Below are the code and all the weights of a small trained network. Each question names an input and a target symbol and asks about switching units off, where a switched-off unit gives its printed mean instead of its output.

import numpy as np


def w(rows, s, z=0):
    codes = np.array(rows[::2]) - 128.0
    scale = np.full(codes.shape[1], s)
    scale[-1] = z or s
    return codes * scale


def norm(h):
    return h / np.sqrt((h * h).mean(-1, keepdims=True) + 1e-5)


def softmax(a):
    e = np.exp(a - a.max(-1, keepdims=True))
    return e / e.sum(-1, keepdims=True)


def log_softmax(a):
    a = a - a.max(-1, keepdims=True)
    return a - np.log(np.exp(a).sum(-1, keepdims=True))


def net(x, mask):
    ids = ['ΔΦεθλμσψ'.index(c) for c in x.split()]
    T = len(ids)
    res = E[ids] + P[:T]
    u = 0
    for l in range(2):
        r = norm(res)
        for j in range(3):
            rows = slice(2 * j, 2 * j + 2)
            q, k, v = (r @ M[l][rows].T for M in (Q, K, V))
            z = softmax(np.where(np.tri(T) > 0, q @ k.T / 2**0.5, -1e9)) @ v
            o = O[l][rows]
            res = res + np.where(mask[u + j], z, o[:, -1]) @ o[:, :-1]
        u += 3
    return log_softmax(norm(res)[-1] @ U[:, :-1].T + U[:, -1])


Q, K, V, O = {}, {}, {}, {}
E = w([
[148,121,171,145,145],'Δ',
[119,90,147,141,101],'Φ',
[123,96,156,148,92],'ε',
[107,165,139,175,93],'θ',
[161,145,167,254,165],'λ',
[116,144,153,110,118],'μ',
[161,132,146,90,179],'σ',
[183,191,94,115,97],'ψ',
],0.033)
P = w([
[59,174,3,108,196],'0',
[157,152,151,74,46],'1',
[147,174,163,90,65],'2',
[150,193,158,87,54],'3',
[152,193,151,94,60],'4',
[150,198,139,88,43],'5',
[152,212,139,94,52],'6',
[153,213,129,96,31],'7',
[159,214,127,98,29],'8',
[158,214,135,104,32],'9',
[153,195,134,107,22],'10',
],0.0055)
Q[0] = w([
[81,83,3,134,136],'L0H0',
[159,160,97,128,253],'L0H0',
[139,4,166,188,161],'L0H1',
[58,66,142,223,125],'L0H1',
[121,131,52,160,227],'L0H2',
[123,170,175,123,153],'L0H2',
],0.012)
K[0] = w([
[109,3,114,199,192],'L0H0',
[195,83,212,93,244],'L0H0',
[146,7,231,174,125],'L0H1',
[90,43,51,226,177],'L0H1',
[194,113,149,191,186],'L0H2',
[143,143,74,100,122],'L0H2',
],0.012)
V[0] = w([
[63,156,33,99,10],'L0H0',
[58,127,189,37,154],'L0H0',
[196,3,114,178,171],'L0H1',
[157,91,163,144,207],'L0H1',
[76,87,65,114,234],'L0H2',
[137,126,150,227,101],'L0H2',
],0.007)
O[0] = w([
[159,126,135,14,226,221],'L0H0',
[165,138,71,57,106,90],'L0H0',
[105,254,111,205,108,45],'L0H1',
[119,229,158,121,117,61],'L0H1',
[89,74,74,105,104,3],'L0H2',
[167,97,65,107,111,138],'L0H2',
],0.0088,0.0073)
Q[1] = w([
[150,112,91,103,136],'L1H0',
[134,109,172,137,6],'L1H0',
[134,136,185,178,81],'L1H1',
[181,153,116,154,146],'L1H1',
[119,139,169,96,73],'L1H2',
[168,162,95,65,182],'L1H2',
],0.024)
K[1] = w([
[203,141,124,116,51],'L1H0',
[89,116,24,126,130],'L1H0',
[93,111,63,154,154],'L1H1',
[244,214,39,139,96],'L1H1',
[61,124,59,106,110],'L1H2',
[255,129,135,39,130],'L1H2',
],0.015)
V[1] = w([
[135,112,70,62,115],'L1H0',
[2,101,118,183,201],'L1H0',
[85,51,207,174,166],'L1H1',
[165,134,41,197,162],'L1H1',
[128,56,119,130,138],'L1H2',
[212,130,162,73,248],'L1H2',
],0.012)
O[1] = w([
[201,128,39,122,161,172],'L1H0',
[9,164,115,199,221,14],'L1H0',
[137,1,152,125,73,47],'L1H1',
[234,184,21,171,56,123],'L1H1',
[141,131,56,158,59,119],'L1H2',
[141,147,215,249,123,246],'L1H2',
],0.0091,0.012)
U = w([
[77,167,145,44,119,108],'Δ',
[97,153,72,136,168,253],'Φ',
[108,100,94,123,46,133],'ε',
[123,98,122,228,119,132],'θ',
[64,173,148,132,26,68],'λ',
[127,63,206,100,168,133],'μ',
[110,190,168,133,248,79],'σ',
[227,152,115,116,131,105],'ψ',
],0.016,0.0058)

Each question gives the input, a string of symbols that net reads in full, and the target symbol t.
The units are the heads (2 rows each of Q, K, V and O). Each row of codes is followed by its name. A weight is (code - 128) times the scale printed after its matrix; where a second scale follows, it is the last column's (O and U).
mask holds one flag per head, layer by layer. A switched-off head (its flag False) gives its mean, the last column of its rows in O, instead of its output. The means were averaged over made-up inputs and are rounded, as every weight is.
A unit's drop is (log p(t) with every unit on - log p(t) with that unit switched off) / (log p(t) with every unit on - log p(t) with every unit switched off).
The circuit of an input: a set's keep is (log p(t) with only the set's units on - log p(t) with every unit switched off) / (log p(t) with every unit on - log p(t) with every unit switched off). Starting from all 6 units, units are removed one at a time, each time the one whose removal leaves the highest keep (on an exact tie, the one counted first), for as long as the keep stays at least 0.8.
units of the circuit, in order: the units of the circuit, biggest drop first
unit that matters most: the unit with the biggest drop
heads that matter: for each layer, one digit per head in row order, 1 if its drop is at least 0.15 and else 0, layers parted by /
input ε σ ψ Φ, target ε: heads that matter => 011 / 011
input Φ μ ψ θ ψ θ ψ ψ λ, target σ: units of the circuit, in order => (L1H0, L1H1)
input ε θ ψ ψ μ ε, target ε: units of the circuit, in order => (L1H2, L1H1, L0H1, L0H2)
input θ σ θ ψ θ ε μ ψ μ, target μ: units of the circuit, in order => (L1H1)
input Φ ψ ψ λ ψ θ θ, target Φ: units of the circuit, in order => (L1H0, L0H2, L1H2)
input θ ψ Δ Φ, target θ: units of the circuit, in order => (L0H1, L1H0, L1H1, L0H2)
input Δ μ σ μ θ Φ, target Δ: units of the circuit, in order => (L1H2, L0H0, L1H0, L0H2)
input μ μ σ ε ψ ψ ψ ψ θ, target μ: heads that matter => 011 / 010
input μ σ σ, target μ: heads that matter => 001 / 010
input θ Φ θ ψ ψ θ Φ, target θ: heads that matter => 111 / 110
input σ Φ Δ ψ θ, target σ: heads that matter => 011 / 100
input ψ ψ ψ λ Δ λ, target σ: heads that matter => 010 / 101
input θ θ Φ θ σ, target σ: heads that matter => 110 / 110
input σ ψ ε, target σ: unit that matters most => L0H1
input ε ψ Δ ψ ψ ψ θ, target ε: units of the circuit, in order => (L0H1, L1H2, L1H1, L0H2)
input Φ σ Φ θ ψ Φ, target Φ: units of the circuit, in order => (L0H1, L1H0, L0H2, L1H2)
input Δ μ ψ θ λ Φ, target Δ: heads that matter => 110 / 101
input λ θ μ θ θ ψ ψ μ θ Δ μ, target μ: heads that matter => 000 / 010
input μ ψ Δ ψ μ Φ θ, target μ: units of the circuit, in order => (L1H1, L0H1)
input μ μ Φ μ θ λ σ, target μ: heads that matter => 011 / 010
input σ ε ψ Φ, target σ: units of the circuit, in order => (L0H2, L0H0, L1H0)
input θ ψ ψ μ θ Φ ψ ψ θ θ ε, target θ: units of the circuit, in order => (L1H0, L0H2, L1H1)
input θ σ ε θ, target θ: unit that matters most => L0H1
input λ θ ε σ, target σ: heads that matter => 110 / 111
input μ Φ μ μ μ Δ θ ε, target μ: heads that matter => 001 / 010
